Here is a tiny trained network, its code and every weight. The questions are about switching its units off for an input and a class, where a switched-off unit gives its printed mean instead of its output.

import numpy as np


def w(rows, s, z=0):
    codes = np.array(rows[::2]) - 128.0
    scale = np.full(codes.shape[1], s)
    scale[-1] = z or s
    return codes * scale


def f(y):
    return np.maximum(y, 0)


def log_softmax(a):
    a = a - a.max(-1, keepdims=True)
    return a - np.log(np.exp(a).sum(-1, keepdims=True))


def net(x, mask):
    res = np.array(x, float).reshape(1, 6) / 4 @ E
    y = f(res @ A[0][:, :-1].T + A[0][:, -1])
    res = res + np.where(mask, y, B[0][:, -1]) @ B[0][:, :-1]
    return log_softmax(res[-1] @ U[:, :-1].T + U[:, -1])


A, B = {}, {}
E = w([
[169,96,203,246,238,146,99,147,41,147,211,109],'x0',
[125,163,141,127,137,138,129,126,135,116,120,118],'x1',
[105,131,136,134,115,141,131,154,117,121,127,149],'x2',
[147,175,39,142,221,80,172,108,29,57,49,255],'x3',
[163,136,126,120,138,116,135,100,135,127,129,95],'x4',
[150,109,161,75,104,168,49,3,112,35,219,216],'x5',
],0.008)
A[0] = w([
[155,132,47,136,189,75,153,94,34,71,46,210,183],'neuron 1',
[107,106,129,153,166,93,191,194,158,168,62,114,3],'neuron 2',
[119,131,94,165,184,81,182,95,125,78,78,204,158],'neuron 3',
[100,72,214,130,30,147,95,137,222,147,194,59,143],'neuron 4',
[152,119,202,235,237,174,90,122,65,142,191,121,114],'neuron 5',
[114,151,76,33,93,97,166,132,178,126,129,133,102],'neuron 6',
[149,102,171,139,47,195,82,142,201,180,166,77,135],'neuron 7',
[143,128,160,27,63,155,108,65,121,80,138,194,25],'neuron 8',
[100,134,116,186,127,65,216,185,125,207,89,99,36],'neuron 9',
[106,128,51,82,56,141,169,91,207,107,81,146,104],'neuron 10',
[182,138,77,120,188,111,139,132,84,65,85,191,129],'neuron 11',
[97,137,92,144,155,73,181,196,128,229,46,54,47],'neuron 12',
[173,115,151,206,198,149,115,174,81,124,180,116,35],'neuron 13',
[136,123,173,188,188,93,100,153,89,157,174,132,74],'neuron 14',
[97,149,76,24,39,118,124,120,196,111,27,149,69],'neuron 15',
[110,96,163,87,128,153,26,8,111,16,255,209,25],'neuron 16',
],0.0063,0.0017)
B[0] = w([
[48,200,212,43,190,133,44,114,72,208,209,63,236],'neuron 1',
[215,156,61,93,144,148,146,168,142,125,133,97,182],'neuron 2',
[70,183,230,93,145,113,54,122,129,197,187,68,198],'neuron 3',
[43,194,187,50,192,93,81,152,83,205,158,44,236],'neuron 4',
[141,62,120,232,2,56,187,4,42,119,35,207,232],'neuron 5',
[103,94,113,174,93,88,138,33,95,101,106,134,179],'neuron 6',
[62,174,202,40,177,102,48,130,91,181,136,82,214],'neuron 7',
[175,137,67,132,133,166,181,175,203,91,124,165,195],'neuron 8',
[142,145,25,77,157,164,135,187,182,63,172,175,197],'neuron 9',
[145,78,137,196,67,52,142,101,31,157,61,172,194],'neuron 10',
[112,175,191,72,179,109,77,156,94,167,155,50,199],'neuron 11',
[211,155,44,92,154,217,215,204,210,118,182,156,213],'neuron 12',
[132,73,125,171,71,69,162,121,103,73,64,111,195],'neuron 13',
[131,101,115,188,87,80,167,104,95,95,57,160,185],'neuron 14',
[142,45,158,219,51,29,204,52,72,83,29,159,213],'neuron 15',
[208,144,34,109,201,254,197,216,201,62,159,198,252],'neuron 16',
],0.0059,0.012)
U = w([
[45,179,225,72,171,113,2,132,109,207,176,60,254],'0',
[145,75,138,223,31,51,160,61,96,118,55,148,97],'1',
[218,148,41,114,171,254,167,202,219,100,165,148,35],'2',
],0.0087,0.00078)

Each question gives the input, the list of numbers given to net, and the class t.
The units are the neurons (one row each of A and B). Each row of codes is followed by its name. A weight is (code - 128) times the scale printed after its matrix; where a second scale follows, it is the last column's (A, B and U).
mask holds one flag per neuron, in row order. A switched-off neuron (its flag False) gives its mean, the last column of its row in B, instead of its output. The means were averaged over made-up inputs and are rounded, as every weight is.
A unit's drop is (log p(t) with every unit on - log p(t) with that unit switched off) / (log p(t) with every unit on - log p(t) with every unit switched off).
The circuit of an input: a set's keep is (log p(t) with only the set's units on - log p(t) with every unit switched off) / (log p(t) with every unit on - log p(t) with every unit switched off). Starting from the 12 units with the biggest drops (on a tie, the unit counted first), units are removed one at a time, each time the one whose removal leaves the highest keep (on an exact tie, the one counted first), for as long as the keep stays at least 0.8.
circuit, biggest first: the units of the circuit, biggest drop first
most important unit: the unit with the biggest drop
top k neurons: the k neurons with the biggest drops, biggest first
drop of u: that unit's drop, to one decimal
input [-3,-7,1,0,-8,4], class 2: circuit, biggest first => (neuron 16)
input [-3,-8,-2,6,6,-6], class 0: top 4 neurons => (neuron 1; neuron 16; neuron 3; neuron 11)
input [-7,6,-1,7,7,-3], class 0: top 2 neurons => (neuron 1; neuron 3)
input [-7,-7,1,-6,7,2], class 1: top 3 neurons => (neuron 15; neuron 1; neuron 10)
input [-8,0,1,8,-1,-3], class 0: top 2 neurons => (neuron 1; neuron 3)
input [-6,2,5,-4,2,-6], class 1: top 4 neurons => (neuron 15; neuron 16; neuron 10; neuron 6)
input [2,7,-5,1,-7,3], class 2: top 2 neurons => (neuron 15; neuron 16)
input [1,6,-8,5,-7,6], class 2: top 4 neurons => (neuron 16; neuron 4; neuron 7; neuron 8)
input [-4,1,-6,4,-6,1], class 0: top 4 neurons => (neuron 5; neuron 1; neuron 3; neuron 11)
input [6,3,-1,4,-2,0], class 1: top 2 neurons => (neuron 5; neuron 4)
input [0,-2,8,-6,4,-8], class 2: top 3 neurons => (neuron 12; neuron 9; neuron 1)
input [0,0,4,5,-8,8], class 2: drop of neuron 16 => 4.5
input [1,7,6,8,7,6], class 0: drop of neuron 1 => 1.5
input [6,-8,1,6,0,-8], class 2: most important unit => neuron 12
input [8,0,-1,0,-2,-6], class 1: drop of neuron 5 => 0.8
